Each row, then roughly how far along a hidden order it lies, from 0 to 9:
 48 -60 -17 -13 -13  60  89 168  57  77  -4 -40  71  20  78 -50  41  13  43 : 3
 -7  44  22  18  36  39  64  95 122  28  77  12  82  44  28  46  13 -13  40 : 5
-45 101 164 102  97 156  -8   6 585  35  73  46  84  93  -1 116 -12 -46  68 : 0
  23  119   64  108  108   44   -9 -167  204   25  -24  214 -122  -39  -41  104  175  242   80 : 8
 58  31 -12  33 -18 278 118  14 -64  86  45  12   8  12 125 -16 110  79  43 : 4
 98   8  62  18   2  55  66 -46  51  86 -35  54 -90  11  28  21 110 142  38 : 3
 71 -46   2  -1 -34 192 153  24 129 116  -7   0 -47  52  59  24 108 122  63 : 1
 45 -12  10  19  24  20  33 143  70  44  15  -6  64  17  42 -18  53   7  42 : 3
 45 -26 -18 -35 -21  35  81 120 -95  57  21  38  80  16  73 -58  31  24  13 : 7
  97  -77  -53   -8  -59   36   87  127 -149   88  -25  -32   74   -2  114  -68  346   99   78 : 5
 80 -18   6  -1 -39 116  71  90 -95 111  22 -45  79  55 116 -26  59 -17  54 : 1
-11  26  31   3 253  17  18 117 205  13  37 640  99  32  33 -11 -27 -55  13 : 7
 153  -90  -81  -70 -105   49  132   94 -223  132  -45  -42  -12   -4  104  -90  141  126   15 : 5
125 -11  -3   2 -12  32  58  35 -54  89  -5  12   3   6  57  -5 137  86  62 : 4
19 79 26 33 24 55 24 18 43 37 49 31 76 27 36 35 81 21 59 : 6
  1  30  -3  -2   5  65 106 135  14  54 170 -11 119  49  58  82  44  -8 112 : 6
 -89  209   82   68   97  159   98   72  174  -21  385   10  222   97   25  150  -39 -149   74 : 6
 -1  62   3  18  25  22   9 130 -17  20  84  13 289  30  61 -11 206 -11  55 : 9
 45  36 -32 -34 -40  33  74 136 -98  58 120 -30 136  22  69 -18 206  44  89 : 9
 30  58   0  31  26 167 113  -4   8  53  90  58  16   7  49   6  85  92  26 : 6

Next part:
 112  -25 -206  178 -205 -253  -97   58  165  -85 -115   13  -73  -49  -67   45 -159  -50 -104   75  -36  -80 -150   53  224 -133    4  156   69   42   63 -114   86  132 -551  -57 -325  126   15   41 -113 : 9
 178  -66  102  223 -323 -140  306  117  151 -175 -300 -185  -52 -141 -369  285  -59 -222  -79   17 -194 -264 -312  203  489 -126  -31   74  138  242  -21 -453 -122   -9 -201  249 -320  382  299 -102    1 : 7
  65 -103 -310  207 -184 -421  103   93 -151   86   95   91   92 -254   -3  210  207 -149    5   54 -496 -129  -76  292  190 -263  -11   29   64  317   82 -126   46  306 -234   19 -430  259  277   -6 -167 : 7
 514   74 -276   24   85   57   97  127  431 -140 -237 -238  -91   85 -350  186  120   54  -78 -302  285   32 -270   12  164  -12    3  273  181  -42  -68 -193  159   97 -241  -21 -345   55  -75   46  145 : 0
 429  -11  115   39 -166  -70   -9   96  288 -301 -220 -253 -117  158 -254  132  129 -196  -42  -36   40  -38 -293  219  187   23  -52  104  232   58 -144 -257   63   15 -559   -6 -338  178  -28   67  169 : 1
 170 -131  -49  -90 -188 -156   90   73  100 -296 -128 -357   15   98 -142   93  305 -120   45  162 -391   -3  -33  340   -7   21   11  145  369  240 -196  -99  -22  186 -681   -3 -137  106   66   55    1 : 2
 159   15 -106   89  -43 -166  324  131  213  -10  -76 -177    4 -110 -261  249  -51 -108  -98 -163  -81 -160  -76  150  275  -14  -14   55  119  133  100 -343   40    7 -125   82 -349  275  290 -101  -14 : 2
 222  -53 -299  -55 -109 -329 -136  125  501 -234 -311 -189  142  103 -219 -128  -60   -2 -164   81  201   56 -188  273  156  -61   43  240  112  103  -87 -133  180  135 -433  -38 -172   23 -186   47  -79 : 8
 259   15 -376  413 -103 -325  180  115   97  114  -70  207  -98 -257  -40  296   23 -111 -107 -114   24  -76 -423  110  200 -254  -95  -17  -86  154   59 -235   93   31 -218   -6 -733  313  122   40   48 : 5
 377  -93 -410  207   41 -197   33  -10  641 -105 -233  269  -38   94   55   65  -38  145 -166  -78  350  109 -325   51  181 -177 -133   47 -125  101 -170  -16  309   52 -572 -193 -471  389 -223  199   34 : 8
 365 -264 -245   16   31 -198  194   -2  670  -48 -478  -57  101   11   40  110   48   86 -207   40  -69    9  -61  412  136  -60  -73  122    9  330 -219 -116   84   82   -6  -55 -272  501  -20  145  -62 : 7
 156 -265 -402  279   -5 -441    2  139 -128 -195 -199 -120 -221  -69   38  250    5 -195 -156  -80 -303  -27 -316  488   82  -36  -32  185   75  115  185 -220   59  152 -544 -138 -693  350  219   22   73 : 5
